Here is a tiny trained network, its code and every weight. The questions are about switching its units off for an input and a target symbol, where a switched-off unit gives its printed mean instead of its output.

import numpy as np


def w(rows, s, z=0):
    codes = np.array(rows[::2]) - 128.0
    scale = np.full(codes.shape[1], s)
    scale[-1] = z or s
    return codes * scale


def norm(h):
    return h / np.sqrt((h * h).mean(-1, keepdims=True) + 1e-5)


def softmax(a):
    e = np.exp(a - a.max(-1, keepdims=True))
    return e / e.sum(-1, keepdims=True)


def log_softmax(a):
    a = a - a.max(-1, keepdims=True)
    return a - np.log(np.exp(a).sum(-1, keepdims=True))


def net(x, mask):
    ids = ['βδζηθμπστφψω'.index(c) for c in x.split()]
    T = len(ids)
    res = E[ids] + P[:T]
    u = 0
    for l in range(2):
        r = norm(res)
        for j in range(3):
            rows = slice(3 * j, 3 * j + 3)
            q, k, v = (r @ M[l][rows].T for M in (Q, K, V))
            z = softmax(np.where(np.tri(T) > 0, q @ k.T / 3**0.5, -1e9)) @ v
            o = O[l][rows]
            res = res + np.where(mask[u + j], z, o[:, -1]) @ o[:, :-1]
        u += 3
    return log_softmax(norm(res)[-1] @ U[:, :-1].T + U[:, -1])


Q, K, V, O = {}, {}, {}, {}
E = w([
[161,19,106,63,91,77],'β',
[149,146,60,114,91,69],'δ',
[176,79,87,168,64,13],'ζ',
[135,172,35,172,22,132],'η',
[48,124,92,109,168,37],'θ',
[37,178,135,87,55,104],'μ',
[54,254,98,190,109,111],'π',
[89,147,236,99,154,134],'σ',
[55,202,174,130,171,232],'τ',
[103,124,178,121,65,237],'φ',
[39,74,89,113,134,213],'ψ',
[6,35,168,158,71,86],'ω',
],0.0058)
P = w([
[91,228,127,3,79,122],'0',
[82,170,146,67,84,96],'1',
[79,147,143,109,97,106],'2',
[73,126,151,176,116,102],'3',
[62,116,147,203,115,108],'4',
[50,100,155,249,130,112],'5',
],0.0044)
Q[0] = w([
[250,124,116,151,194,119],'0.h1',
[110,147,123,122,158,93],'0.h1',
[85,93,67,154,145,137],'0.h1',
[97,196,152,112,135,98],'0.h2',
[138,142,161,108,192,161],'0.h2',
[15,82,167,146,106,67],'0.h2',
[155,179,109,31,141,97],'0.h3',
[149,145,179,112,82,147],'0.h3',
[49,133,169,130,59,87],'0.h3',
],0.02)
K[0] = w([
[244,177,109,75,170,98],'0.h1',
[130,161,153,139,80,139],'0.h1',
[78,135,174,162,81,74],'0.h1',
[98,102,171,96,104,202],'0.h2',
[211,91,127,80,70,154],'0.h2',
[39,104,143,251,124,186],'0.h2',
[164,177,111,34,110,145],'0.h3',
[141,61,93,64,150,143],'0.h3',
[11,73,188,140,137,195],'0.h3',
],0.016)
V[0] = w([
[195,65,123,184,175,54],'0.h1',
[139,99,233,182,56,117],'0.h1',
[225,137,91,70,105,151],'0.h1',
[204,237,91,216,115,137],'0.h2',
[112,85,86,137,208,202],'0.h2',
[165,196,134,88,237,63],'0.h2',
[100,161,207,110,214,36],'0.h3',
[114,87,48,143,227,148],'0.h3',
[10,115,7,123,102,94],'0.h3',
],0.018)
O[0] = w([
[123,42,109,195,137,91,37],'0.h1',
[102,70,218,103,136,108,155],'0.h1',
[196,128,98,121,68,92,52],'0.h1',
[139,214,183,225,123,148,55],'0.h2',
[174,109,108,101,120,221,81],'0.h2',
[135,177,64,141,211,110,68],'0.h2',
[96,125,112,110,249,98,150],'0.h3',
[145,146,55,157,133,201,73],'0.h3',
[22,92,59,145,57,174,255],'0.h3',
],0.015,0.02)
Q[1] = w([
[136,119,112,133,127,118],'1.h1',
[100,129,166,80,162,118],'1.h1',
[254,181,102,161,166,112],'1.h1',
[86,136,123,105,148,189],'1.h2',
[186,116,142,128,84,164],'1.h2',
[149,91,56,186,166,112],'1.h2',
[116,132,132,118,138,167],'1.h3',
[137,158,176,141,161,185],'1.h3',
[98,131,100,133,97,81],'1.h3',
],0.025)
K[1] = w([
[136,137,96,182,111,108],'1.h1',
[94,100,176,108,147,173],'1.h1',
[157,169,120,38,129,7],'1.h1',
[43,105,148,112,133,206],'1.h2',
[162,52,49,152,82,115],'1.h2',
[97,147,46,110,211,70],'1.h2',
[149,186,133,80,137,106],'1.h3',
[66,190,116,109,108,103],'1.h3',
[194,101,144,184,158,160],'1.h3',
],0.019)
V[1] = w([
[142,65,49,108,80,48],'1.h1',
[104,59,205,87,210,240],'1.h1',
[119,128,193,143,167,174],'1.h1',
[208,107,148,76,43,117],'1.h2',
[190,104,58,92,104,6],'1.h2',
[136,131,204,137,117,169],'1.h2',
[137,87,152,155,137,139],'1.h3',
[79,98,206,144,145,224],'1.h3',
[123,83,145,204,130,137],'1.h3',
],0.015)
O[1] = w([
[123,112,167,134,201,221,153],'1.h1',
[175,58,67,86,118,2,243],'1.h1',
[128,113,113,124,96,46,121],'1.h1',
[153,139,201,86,116,206,78],'1.h2',
[111,69,212,184,194,179,2],'1.h2',
[122,187,127,90,100,105,133],'1.h2',
[99,119,147,189,136,127,45],'1.h3',
[138,51,110,231,80,80,138],'1.h3',
[92,105,180,190,118,136,21],'1.h3',
],0.011,0.0062)
U = w([
[143,170,126,145,155,165,66],'β',
[181,94,158,101,208,220,93],'δ',
[92,93,2,180,222,154,78],'ζ',
[92,1,128,144,101,75,165],'η',
[41,175,138,51,136,139,254],'θ',
[165,104,43,100,48,242,84],'μ',
[234,189,45,92,109,45,108],'π',
[183,114,165,96,249,72,102],'σ',
[93,224,62,210,90,75,28],'τ',
[146,182,157,207,41,135,80],'φ',
[197,140,239,62,68,106,57],'ψ',
[104,106,210,250,171,148,127],'ω',
],0.0073,0.0075)

Each question gives the input, a string of symbols that net reads in full, and the target symbol t.
The units are the heads (3 rows each of Q, K, V and O). Each row of codes is followed by its name. A weight is (code - 128) times the scale printed after its matrix; where a second scale follows, it is the last column's (O and U).
mask holds one flag per head, layer by layer. A switched-off head (its flag False) gives its mean, the last column of its rows in O, instead of its output. The means were averaged over made-up inputs and are rounded, as every weight is.
A unit's drop is (log p(t) with every unit on - log p(t) with that unit switched off) / (log p(t) with every unit on - log p(t) with every unit switched off).
The circuit of an input: a set's keep is (log p(t) with only the set's units on - log p(t) with every unit switched off) / (log p(t) with every unit on - log p(t) with every unit switched off). Starting from all 6 units, units are removed one at a time, each time the one whose removal leaves the highest keep (on an exact tie, the one counted first), for as long as the keep stays at least 0.8.
circuit, biggest first: the units of the circuit, biggest drop first
which heads matter: for each layer, one digit per head in row order, 1 if its drop is at least 0.15 and else 0, layers parted by /
drop of u: that unit's drop, to one decimal
input ζ ψ τ, target μ: circuit, biggest first -> [0.h3; 0.h2]
input ω β π ψ ζ, target μ: which heads matter -> 011 / 000
input β θ ψ φ, target μ: which heads matter -> 001 / 000
input θ β β σ η, target σ: circuit, biggest first -> [0.h3]
input ζ δ ζ δ τ, target π: circuit, biggest first -> [1.h1; 0.h3; 0.h2]
input ψ ζ β β θ, target ζ: circuit, biggest first -> [0.h3; 0.h1]
input θ β β ζ, target ω: which heads matter -> 110 / 100
input φ η ζ, target ψ: which heads matter -> 001 / 000
input η τ β, target π: which heads matter -> 110 / 100
input β ψ θ τ δ ζ, target π: circuit, biggest first -> [0.h2; 0.h3; 1.h1]
input σ τ θ, target π: circuit, biggest first -> [1.h1; 0.h3; 0.h2]
input ω μ π β τ, target π: circuit, biggest first -> [1.h1; 0.h2; 0.h3]
input σ τ ζ, target π: circuit, biggest first -> [0.h3; 1.h1; 0.h2]
input φ θ η μ ψ η, target μ: circuit, biggest first -> [0.h3]
input θ ζ ζ, target ζ: which heads matter -> 010 / 000
input β ζ θ, target ζ: drop of 0.h1 -> 0.1
input φ ψ θ ψ ψ θ, target μ: drop of 1.h2 -> 0.0
input ψ β ζ, target μ: drop of 0.h2 -> 0.1
